Below are the code and all the weights of a small trained network. Each question names an input and a class and asks about switching units off, where a switched-off unit gives its printed mean instead of its output.

import numpy as np


def w(rows, s, z=0):
    codes = np.array(rows[::2]) - 128.0
    scale = np.full(codes.shape[1], s)
    scale[-1] = z or s
    return codes * scale


def f(y):
    return np.maximum(y, 0)


def log_softmax(a):
    a = a - a.max(-1, keepdims=True)
    return a - np.log(np.exp(a).sum(-1, keepdims=True))


def net(x, mask):
    res = np.array(x, float).reshape(1, 7) / 4 @ E
    y = f(res @ A[0][:, :-1].T + A[0][:, -1])
    res = res + np.where(mask, y, B[0][:, -1]) @ B[0][:, :-1]
    return log_softmax(res[-1] @ U[:, :-1].T + U[:, -1])


A, B = {}, {}
E = w([
[115,97,119,131,137,126,132,137],'x0',
[120,116,107,136,132,134,115,118],'x1',
[163,117,208,215,217,31,18,152],'x2',
[147,154,158,102,128,134,120,117],'x3',
[123,117,134,123,134,125,137,139],'x4',
[226,148,3,87,166,115,122,247],'x5',
[34,155,116,47,47,68,43,206],'x6',
],0.0069)
A[0] = w([
[57,130,170,148,83,137,103,110,82],'neuron 1',
[72,103,181,142,135,133,149,34,3],'neuron 2',
[78,126,184,138,119,120,168,122,82],'neuron 3',
[56,148,111,103,76,187,212,89,135],'neuron 4',
[141,129,182,193,226,38,59,140,129],'neuron 5',
[187,116,121,193,172,161,191,54,88],'neuron 6',
[17,131,180,126,120,121,123,30,15],'neuron 7',
[111,170,62,80,133,163,207,118,96],'neuron 8',
[120,111,176,194,186,18,64,107,130],'neuron 9',
[178,123,132,196,203,195,189,79,92],'neuron 10',
[1,151,126,55,38,77,42,198,73],'neuron 11',
[242,172,13,51,197,95,129,244,36],'neuron 12',
[60,149,112,79,95,88,30,154,69],'neuron 13',
[114,117,101,99,51,187,203,106,121],'neuron 14',
[93,113,88,66,67,215,195,97,151],'neuron 15',
[210,97,133,158,191,190,183,76,91],'neuron 16',
[63,130,162,141,114,100,159,51,54],'neuron 17',
],0.0067,0.0015)
B[0] = w([
[171,79,112,114,57,114,177,45,184],'neuron 1',
[205,67,105,158,38,109,164,57,197],'neuron 2',
[143,80,100,121,85,111,111,110,168],'neuron 3',
[148,152,185,169,133,221,62,211,223],'neuron 4',
[97,157,201,171,159,227,49,223,238],'neuron 5',
[56,172,45,78,184,70,200,104,208],'neuron 6',
[206,62,134,124,47,120,131,44,214],'neuron 7',
[152,147,171,193,137,210,66,166,198],'neuron 8',
[127,130,231,161,159,174,64,201,230],'neuron 9',
[49,172,104,59,207,35,184,105,213],'neuron 10',
[66,194,60,60,195,30,211,106,254],'neuron 11',
[251,1,102,178,19,125,155,28,250],'neuron 12',
[81,196,107,95,157,100,196,94,207],'neuron 13',
[111,181,177,184,160,211,87,200,215],'neuron 14',
[117,161,183,159,197,190,45,223,236],'neuron 15',
[76,213,86,60,184,87,195,105,209],'neuron 16',
[175,72,108,175,82,132,135,84,189],'neuron 17',
],0.0059,0.0082)
U = w([
[119,160,180,169,165,220,25,223,254],'0',
[50,201,81,44,182,47,197,112,21],'1',
[231,7,109,155,39,133,138,67,139],'2',
],0.011,0.00017)

Each question gives the input, the list of numbers given to net, and the class t.
The units are the neurons (one row each of A and B). Each row of codes is followed by its name. A weight is (code - 128) times the scale printed after its matrix; where a second scale follows, it is the last column's (A, B and U).
mask holds one flag per neuron, in row order. A switched-off neuron (its flag False) gives its mean, the last column of its row in B, instead of its output. The means were averaged over made-up inputs and are rounded, as every weight is.
A unit's drop is (log p(t) with every unit on - log p(t) with that unit switched off) / (log p(t) with every unit on - log p(t) with every unit switched off).
The circuit of an input: a set's keep is (log p(t) with only the set's units on - log p(t) with every unit switched off) / (log p(t) with every unit on - log p(t) with every unit switched off). Starting from the 12 units with the biggest drops (on a tie, the unit counted first), units are removed one at a time, each time the one whose removal leaves the highest keep (on an exact tie, the one counted first), for as long as the keep stays at least 0.8.
units of the circuit, in order: the units of the circuit, biggest drop first
most important unit: the unit with the biggest drop
k most important neurons: the k neurons with the biggest drops, biggest first
drop of u: that unit's drop, to one decimal
input [-5,-7,-5,0,-3,8,-8], class 1: 4 most important neurons -> (neuron 16; neuron 10; neuron 6; neuron 7)
input [3,-4,-8,4,1,8,-7], class 0: 2 most important neurons -> (neuron 15; neuron 8)
input [-8,-1,-4,3,-4,6,-6], class 1: most important unit -> neuron 16
input [2,-5,-8,6,-3,7,2], class 0: 2 most important neurons -> (neuron 15; neuron 14)
input [0,5,7,-5,1,-8,5], class 2: 4 most important neurons -> (neuron 7; neuron 1; neuron 2; neuron 15)
input [-6,0,1,5,-3,6,-4], class 2: 2 most important neurons -> (neuron 12; neuron 11)
input [5,-4,-6,7,-5,-5,5], class 0: 4 most important neurons -> (neuron 4; neuron 15; neuron 12; neuron 14)
input [-8,6,-3,4,-3,-5,-1], class 2: 4 most important neurons -> (neuron 5; neuron 7; neuron 2; neuron 9)
input [-2,1,3,6,-3,-7,8], class 1: 2 most important neurons -> (neuron 11; neuron 12)
input [-4,5,4,-1,-8,-6,5], class 2: units of the circuit, in order -> (neuron 7; neuron 1)
input [-3,-3,4,5,4,-8,8], class 1: 3 most important neurons -> (neuron 11; neuron 12; neuron 13)
input [7,2,-7,4,1,8,1], class 2: 2 most important neurons -> (neuron 12; neuron 5)
input [-1,-1,-6,0,-8,2,-6], class 0: 3 most important neurons -> (neuron 11; neuron 8; neuron 15)
input [6,-1,4,1,-8,-3,7], class 1: units of the circuit, in order -> (neuron 11)
input [5,3,2,2,-8,6,-6], class 1: drop of neuron 16 -> 0.6
input [5,6,-8,5,-1,8,-4], class 0: drop of neuron 8 -> 0.8
input [3,2,1,-1,5,4,-4], class 1: drop of neuron 16 -> 0.4
